x =
array([[ 0.13,  4.59,  6.57,  4.93,  0.64, -4.00, -6.51, -5.53, -1.52,
         3.25,  6.35,  5.93,  2.34, -2.56, -6.04],
       [ 0.28, -2.89, -4.85, -4.71, -2.55,  0.62,  3.56,  5.03,  4.36,
         1.89, -1.43, -4.01, -4.98, -3.86, -1.01],
       [-5.95, -0.54,  5.42,  6.18,  0.94, -5.17, -6.28, -1.31,  4.90,
         6.30,  1.65, -4.61, -6.44, -1.98,  4.42],
       [ 5.71,  5.22,  1.23, -3.62, -5.96, -4.34,  0.12,  4.66,  5.94,
         3.30, -1.53, -5.37, -5.53, -1.99,  2.87],
       [-1.00,  2.56,  2.65, -0.57, -3.14, -1.65,  1.83,  3.20,  0.41,
        -2.84, -2.48,  1.06,  3.22,  1.31, -2.28],
       [-4.54, -1.64,  3.34,  4.13, -0.33, -4.36, -2.88,  2.26,  4.52,
         1.15, -3.77, -3.79,  0.95,  4.52,  2.30],
       [-1.11,  0.70,  2.36,  3.69,  4.76,  5.12,  4.85,  3.97,  2.62,
         1.09, -0.72, -2.41, -3.80, -4.80, -5.08],
       [-4.44, -1.97,  2.57,  4.28,  1.34, -3.15, -4.17, -0.61,  3.67,
         3.93, -0.02, -3.91, -3.48,  0.79,  4.19],
       [ 2.40, -0.89, -3.05, -1.00,  2.37,  2.59, -0.73, -3.02, -1.18,
         2.24,  2.67, -0.60, -2.96, -1.40,  2.16],
       [ 0.90, -2.95, -3.81, -0.97,  2.86,  3.78,  0.93, -2.89, -3.78,
        -1.01,  2.88,  3.83,  1.02, -2.79, -3.75],
       [-2.91, -1.52,  0.91,  2.70,  2.61,  0.71, -1.73, -2.90, -2.20,
         0.16,  2.27,  2.92,  1.37, -1.08, -2.81],
       [ 2.89,  4.82,  1.95, -2.90, -4.84, -1.91,  2.90,  4.84,  1.87,
        -3.01, -4.86, -1.71,  3.02,  4.80,  1.79],
       [ 5.08,  1.06, -4.21, -5.01, -0.54,  4.49,  4.72, -0.05, -4.77,
        -4.60,  0.49,  4.98,  4.16, -1.05, -5.16]])
The median of all entries is 0.13
The entry just right of -0.72 is -2.41
What is the entry just left of the largest entry? 4.59
What is the entry just right of the smallest entry? -5.53
What is the entry just right of 1.34? -3.15
What is the entry just right of 2.67? -0.60
What is the entry at the centre? 3.97
The entry just left of 3.22 -> 1.06
The entry just left of the smallest entry: -4.00
The smallest entry is -6.51
What is the entry just left of 0.49? -4.60

arr =
[ 0.72  2.57  1.08  4.34  1.72 -4.90  7.24  1.52  1.81  4.28 -2.01 -7.29
  2.15 -0.62 -1.22]
Which number is the entry just right of 1.72?
Answer: -4.90
Which number is the entry just left of the centre entry?
Answer: 7.24
Which number is the entry just left of -2.01?
Answer: 4.28

Read these off the grid that follows. Indices start at 0.
1) Which number is the entry in row 0 and column 0?
2) Which number is the bottom-left entry?
3) Which number is the bottom-right entry?
4) Which number is the entry at row 1, column 2?
5) Which number is the entry in the top-right corner?
6) Which number is the entry at row 1, column 0?
7) Which number is the entry in row 0 and column 1?
7,4,6,6,8,7,6,6,8,7,7,3,5
5,6,4,5,5,7,5,5,4,7,7,9,8
8,6,7,8,6,4,7,7,4,4,4,6,7
5,8,7,6,4,4,7,7,7,4,5,6,4
2,6,5,2,4,8,4,3,9,9,9,6,5
5,5,6,5,7,7,5,5,9,7,8,4,4
6,6,6,6,7,6,6,6,7,6,6,5,5
6,6,6,6,6,6,6,6,6,6,6,7,6
7,3,4,5,9,8,4,5,6,8,8,5,7
8,7,7,8,5,4,8,8,3,3,3,8,7
6,7,8,7,6,4,7,7,8,4,5,4,4
7,7,7,7,5,4,8,7,5,4,4,6,6
1) 7
2) 7
3) 6
4) 4
5) 5
6) 5
7) 4

Read these off the array that follows.
1) Report the largest entry.
2) Report the third smallest entry.
3) Report the first entry in reading order.
[[-4.48 -1.33  3.75  4.12 -0.90 -5.19 -3.12  3.14  6.05  1.51 -5.27 -6.18
   0.48  7.16]
 [-1.02 -4.76 -2.48  2.77  4.62  0.66 -4.08 -3.82  1.24  4.81  2.38 -3.15
  -4.80 -0.27]]
1) 7.16
2) -5.19
3) -4.48

[301 517 209 236 678 777 765 299 610 639]
Find the entry just left of 777.
678
Find the third entry from the left.
209
Find the fifth-last entry.
777

grid = [[5.88, -2.57, -2.97, -5.42, 5.01, 2.97, -2.07, -6.41, -6.67, 0.22, 0.14, -0.59], [-0.47, -3.25, -2.45, -1.57, -0.55, -3.06, 2.94, -0.26, -0.88, -4.29, 3.63, -1.08], [1.44, 0.06, 0.04, 0.09, 1.25, -0.90, 1.92, -1.75, -0.89, -1.35, 2.16, -2.09], [4.27, -2.64, -3.94, -6.11, 4.28, 2.21, -1.47, -5.17, -5.72, 0.68, 0.16, -0.47], [-0.17, -5.31, -6.48, -7.22, 1.70, -2.77, 2.27, -2.46, -3.05, -1.83, 2.38, -0.01]]
The first entry in reading order? 5.88
The fifth entry in reading order? 5.01
The entry just left of -1.47? 2.21
The entry just right of -0.26? -0.88
The entry just right of 5.01? 2.97
The entry just right of -6.41 is -6.67
The entry just right of 1.25: -0.90
The second entry in reading order: -2.57
The entry just left of -0.59? 0.14
The entry just right of 2.27? -2.46
The smallest entry: -7.22
The entry just left of -5.72: -5.17
The entry just left of the smallest entry: -6.48
The entry just right of 0.09? 1.25
The entry just left of 0.14: 0.22

[ 0.064  0.053 -0.135  0.082 -0.068  0.184  0.028  0.081  0.053  0.194
 -0.070]
Read off the entry just left of the smallest entry.
A: 0.053
The largest entry: 0.194
Read off the entry just right of the smallest entry.
A: 0.082

a = [[9.13, -2.01, 11.35, -1.43, 9.06, 2.17], [9.66, -1.15, 26.24, -15.95, 6.39, -6.61], [9.32, -4.93, 15.84, -1.77, 0.16, -1.37], [8.99, 3.34, 5.92, 3.80, 5.52, 3.27], [10.63, 4.39, 10.79, 0.26, 4.16, -0.57], [9.56, 4.78, 6.34, 2.41, 3.51, 1.83], [8.78, 2.05, 5.36, 0.70, 4.12, -5.60], [3.41, 2.67, 1.85, -1.76, 1.02, -8.78], [10.80, 1.39, 11.77, 1.04, 7.02, 1.87], [11.34, 2.79, 5.39, 1.78, 6.26, -0.48], [8.69, -0.50, 8.30, 0.62, 6.09, 2.31], [9.65, 1.50, 3.31, 3.23, 6.41, -4.65], [12.78, 3.67, 3.76, 2.91, 6.53, -0.97], [10.01, 1.28, 8.98, 3.26, 5.35, -1.63], [9.62, 6.17, 1.85, 4.09, 0.33, -0.18]]
The 3rd largest entry is 12.78
The first entry in reading order is 9.13
The entry just right of the largest entry: -15.95
The entry just left of 5.39 is 2.79
The entry just right of 3.80: 5.52
Read off the entry just left of 2.17.
9.06
Read off the second largest entry.
15.84
The 4th entry in reading order: -1.43
The entry just right of 0.33: -0.18
The entry just right of 3.31: 3.23
Read off the entry just right of 2.91.
6.53
The entry just right of the smallest entry is 6.39
The entry just right of 1.04 -> 7.02
Read off the entry just right of 4.39.
10.79
The entry just left of 6.17 is 9.62
The entry just left of 6.34: 4.78
Read off the entry just right of -1.15.
26.24
The entry just left of -0.48: 6.26
Read off the entry just right of 6.41.
-4.65
